Here is a tiny trained network, its code and every weight. The questions are about switching its units off for an input and a class, where a switched-off unit gives its printed mean instead of its output.

import numpy as np


def w(rows, s, z=0):
    codes = np.array(rows[::2]) - 128.0
    scale = np.full(codes.shape[1], s)
    scale[-1] = z or s
    return codes * scale


def f(y):
    return y / 2 * (1 + np.tanh(0.7978845608 * (y + 0.044715 * y**3)))


def log_softmax(a):
    a = a - a.max(-1, keepdims=True)
    return a - np.log(np.exp(a).sum(-1, keepdims=True))


def net(x, mask):
    res = np.array(x, float).reshape(1, 5) / 4 @ E
    y = f(res @ A[0][:, :-1].T + A[0][:, -1])
    res = res + np.where(mask, y, B[0][:, -1]) @ B[0][:, :-1]
    return log_softmax(res[-1] @ U[:, :-1].T + U[:, -1])


A, B = {}, {}
E = w([
[119,126,148,191,61,125,218,72,234],'x0',
[127,117,184,215,86,132,197,214,28],'x1',
[103,140,40,119,214,133,253,87,88],'x2',
[129,123,4,232,101,121,77,147,128],'x3',
[131,126,175,203,250,93,108,149,166],'x4',
],0.0067)
A[0] = w([
[136,124,207,142,57,126,15,154,165,16],'N0',
[127,130,107,113,149,130,138,125,132,26],'N1',
[132,129,123,93,132,131,62,108,200,67],'N2',
[129,134,169,177,58,124,155,109,241,49],'N3',
[137,131,132,101,136,124,48,151,71,154],'N4',
[134,126,92,117,169,125,177,122,122,5],'N5',
[124,125,251,46,128,126,132,124,149,56],'N6',
[125,123,57,209,85,123,39,141,150,50],'N7',
[128,126,207,200,69,126,117,173,59,96],'N8',
[127,124,107,62,3,135,106,125,113,44],'N9',
[121,131,111,95,135,126,98,111,169,35],'N10',
[128,127,116,93,127,122,71,111,187,229],'N11',
[129,123,199,206,219,122,67,146,191,41],'N12',
[123,135,135,98,156,127,54,150,79,2],'N13',
],0.021,0.0068)
B[0] = w([
[30,160,60,150,160,126,142,76,114,241],'N0',
[137,100,85,164,122,104,161,102,29,133],'N1',
[163,124,141,131,123,121,222,135,112,194],'N2',
[113,2,137,115,142,138,84,122,136,223],'N3',
[102,56,149,121,131,141,96,128,171,223],'N4',
[92,137,40,125,139,119,152,104,133,168],'N5',
[189,165,101,214,141,137,74,155,133,223],'N6',
[193,166,111,208,145,137,77,151,129,212],'N7',
[158,133,167,123,121,134,240,162,144,248],'N8',
[153,174,129,31,93,97,89,114,101,217],'N9',
[195,86,113,138,124,101,198,126,61,159],'N10',
[108,146,175,126,121,150,195,176,171,214],'N11',
[146,176,131,30,81,104,91,116,105,230],'N12',
[148,13,113,123,133,122,106,104,91,189],'N13',
],0.033,0.016)
U = w([
[148,119,139,111,134,141,208,166,122,91],'0',
[122,30,129,100,155,155,77,120,140,122],'1',
[182,166,102,177,153,147,66,160,124,116],'2',
[140,167,127,35,88,104,84,118,99,130],'3',
[52,148,68,130,177,133,149,78,110,166],'4',
[63,162,217,107,132,194,100,164,254,248],'5',
[100,149,201,136,139,154,96,116,88,103],'6',
[99,145,196,135,141,139,97,99,111,100],'7',
],0.0096,0.016)

Each question gives the input, the list of numbers given to net, and the class t.
The units are the neurons (one row each of A and B). Each row of codes is followed by its name. A weight is (code - 128) times the scale printed after its matrix; where a second scale follows, it is the last column's (A, B and U).
mask holds one flag per neuron, in row order. A switched-off neuron (its flag False) gives its mean, the last column of its row in B, instead of its output. The means were averaged over made-up inputs and are rounded, as every weight is.
A unit's drop is (log p(t) with every unit on - log p(t) with that unit switched off) / (log p(t) with every unit on - log p(t) with every unit switched off).
The circuit of an input: a set's keep is (log p(t) with only the set's units on - log p(t) with every unit switched off) / (log p(t) with every unit on - log p(t) with every unit switched off). Starting from the 12 units with the biggest drops (on a tie, the unit counted first), units are removed one at a time, each time the one whose removal leaves the highest keep (on an exact tie, the one counted first), for as long as the keep stays at least 0.8.
units of the circuit, in order: the units of the circuit, biggest drop first
most important unit: the unit with the biggest drop
k most important neurons: the k neurons with the biggest drops, biggest first
drop of u: that unit's drop, to one decimal
input [4,1,7,4,-6], class 4: 2 most important neurons : [N12; N5]
input [7,5,-6,8,-7], class 2: most important unit : N7
input [5,-1,5,-7,-4], class 2: 2 most important neurons : [N6; N0]
input [0,-5,6,3,6], class 3: 3 most important neurons : [N0; N12; N8]
input [-7,-6,7,-8,3], class 2: 2 most important neurons : [N6; N0]
input [6,-3,1,-6,-4], class 1: 2 most important neurons : [N3; N7]
input [5,-2,-7,6,-8], class 3: 2 most important neurons : [N9; N6]
input [-4,0,2,-8,-8], class 2: 2 most important neurons : [N6; N12]
input [-7,1,-8,-7,-6], class 4: 2 most important neurons : [N0; N3]
input [-4,-7,1,-1,-6], class 0: 4 most important neurons : [N11; N12; N2; N10]
input [-2,-8,-2,-3,-7], class 0: 2 most important neurons : [N11; N2]
input [-2,4,0,-3,-5], class 3: 2 most important neurons : [N9; N11]
input [8,0,8,6,-1], class 1: 2 most important neurons : [N0; N3]
input [4,-2,-2,-2,-7], class 3: units of the circuit, in order : [N9]
input [7,2,-2,2,-1], class 1: drop of N3 : 1.5
input [-5,2,-6,-2,0], class 4: drop of N0 : 3.2
input [6,-2,-1,-5,-4], class 1: drop of N1 : 0.0
